Below is a small trained network, with its code and all its weights. Each question gives an input and a class and asks what happens when units are switched off, that is, made to give their printed mean instead of their output.

import numpy as np


def w(rows, s, z=0):
    codes = np.array(rows[::2]) - 128.0
    scale = np.full(codes.shape[1], s)
    scale[-1] = z or s
    return codes * scale


def f(y):
    return np.maximum(y, 0)


def log_softmax(a):
    a = a - a.max(-1, keepdims=True)
    return a - np.log(np.exp(a).sum(-1, keepdims=True))


def net(x, mask):
    res = np.array(x, float).reshape(1, 8) / 4 @ E
    y = f(res @ A[0][:, :-1].T + A[0][:, -1])
    res = res + np.where(mask, y, B[0][:, -1]) @ B[0][:, :-1]
    return log_softmax(res[-1] @ U[:, :-1].T + U[:, -1])


A, B = {}, {}
E = w([
[128,129,129],'x0',
[132,88,244],'x1',
[127,128,128],'x2',
[155,10,83],'x3',
[128,130,128],'x4',
[255,161,139],'x5',
[128,128,127],'x6',
[127,129,127],'x7',
],0.0068)
A[0] = w([
[169,131,136,37],'n1',
[139,86,118,51],'n2',
[20,103,123,12],'n3',
[176,49,99,40],'n4',
[177,138,121,70],'n5',
[54,112,129,29],'n6',
[100,231,165,11],'n7',
[129,114,174,56],'n8',
[72,111,125,27],'n9',
[128,180,23,2],'n10',
[137,122,126,62],'n11',
[203,138,140,34],'n12',
[136,132,171,138],'n13',
[88,118,125,22],'n14',
[92,121,127,40],'n15',
[127,124,129,224],'n16',
[128,109,189,59],'n17',
[128,105,204,43],'n18',
[131,110,215,47],'n19',
[142,47,81,48],'n20',
[246,138,134,34],'n21',
[139,86,121,48],'n22',
[127,122,130,250],'n23',
],0.014,0.0082)
B[0] = w([
[103,163,122,132],'n1',
[124,127,160,136],'n2',
[86,181,87,171],'n3',
[113,125,195,168],'n4',
[108,143,102,147],'n5',
[103,163,96,151],'n6',
[87,137,251,175],'n7',
[126,98,120,138],'n8',
[107,160,101,139],'n9',
[99,1,86,168],'n10',
[66,86,146,128],'n11',
[87,161,107,153],'n12',
[141,98,102,169],'n13',
[102,157,117,130],'n14',
[109,149,110,130],'n15',
[181,146,128,227],'n16',
[111,90,112,149],'n17',
[108,80,108,154],'n18',
[97,71,105,163],'n19',
[99,133,194,171],'n20',
[59,168,80,187],'n21',
[122,119,158,135],'n22',
[199,151,128,254],'n23',
],0.049,0.0079)
U = w([
[118,216,84,53],'0',
[217,142,149,254],'1',
[165,143,253,52],'2',
[186,27,100,50],'3',
[229,152,137,193],'4',
[234,163,135,167],'5',
],0.0048,0.0088)

Each question gives the input, the list of numbers given to net, and the class t.
The units are the neurons (one row each of A and B). Each row of codes is followed by its name. A weight is (code - 128) times the scale printed after its matrix; where a second scale follows, it is the last column's (A, B and U).
mask holds one flag per neuron, in row order. A switched-off neuron (its flag False) gives its mean, the last column of its row in B, instead of its output. The means were averaged over made-up inputs and are rounded, as every weight is.
A unit's drop is (log p(t) with every unit on - log p(t) with that unit switched off) / (log p(t) with every unit on - log p(t) with every unit switched off).
The circuit of an input: a set's keep is (log p(t) with only the set's units on - log p(t) with every unit switched off) / (log p(t) with every unit on - log p(t) with every unit switched off). Starting from the 12 units with the biggest drops (on a tie, the unit counted first), units are removed one at a time, each time the one whose removal leaves the highest keep (on an exact tie, the one counted first), for as long as the keep stays at least 0.8.
units of the circuit, in order: the units of the circuit, biggest drop first
unit that matters most: the unit with the biggest drop
top k neurons: the k neurons with the biggest drops, biggest first
drop of u: that unit's drop, to one decimal
input [7,2,-6,1,4,6,-5,7], class 0: units of the circuit, in order -> (n21)
input [-8,6,-3,-3,-1,7,3,8], class 0: top 2 neurons -> (n21, n12)
input [-5,7,5,3,-5,1,2,-7], class 3: units of the circuit, in order -> (n19, n18)
input [8,-1,-5,-5,3,-7,4,0], class 0: top 2 neurons -> (n3, n6)
input [-7,7,5,-1,-1,-7,-5,-4], class 0: top 2 neurons -> (n3, n6)
input [8,7,4,6,-4,4,-3,-6], class 3: top 4 neurons -> (n19, n18, n7, n17)
input [-1,6,0,2,3,-5,-2,-4], class 3: top 2 neurons -> (n19, n18)
input [-8,-3,-6,7,2,2,2,8], class 2: units of the circuit, in order -> (n20, n4)
input [5,8,5,8,-7,5,-4,2], class 2: top 2 neurons -> (n4, n20)
input [3,-8,-4,4,-2,-6,3,-8], class 3: top 2 neurons -> (n10, n21)
input [5,-8,4,6,4,-3,7,-5], class 3: top 2 neurons -> (n10, n7)
input [-6,-7,0,6,0,-8,4,4], class 0: top 3 neurons -> (n3, n6, n9)
input [-4,1,0,-2,-1,7,5,-1], class 0: top 2 neurons -> (n21, n12)
input [-1,-8,3,8,6,-1,6,7], class 2: unit that matters most -> n20
input [5,6,5,7,-3,6,-6,-3], class 2: top 3 neurons -> (n4, n20, n3)
input [4,-8,-6,3,6,7,0,-7], class 3: top 2 neurons -> (n10, n3)
input [8,-7,4,4,-7,-8,-2,2], class 0: drop of n15 -> 0.0
input [7,8,6,-2,-1,1,-4,8], class 3: drop of n19 -> 0.1
input [8,-3,4,8,-1,1,-1,1], class 2: drop of n4 -> 0.2
input [0,7,-1,-3,0,6,-1,7], class 3: unit that matters most -> n19
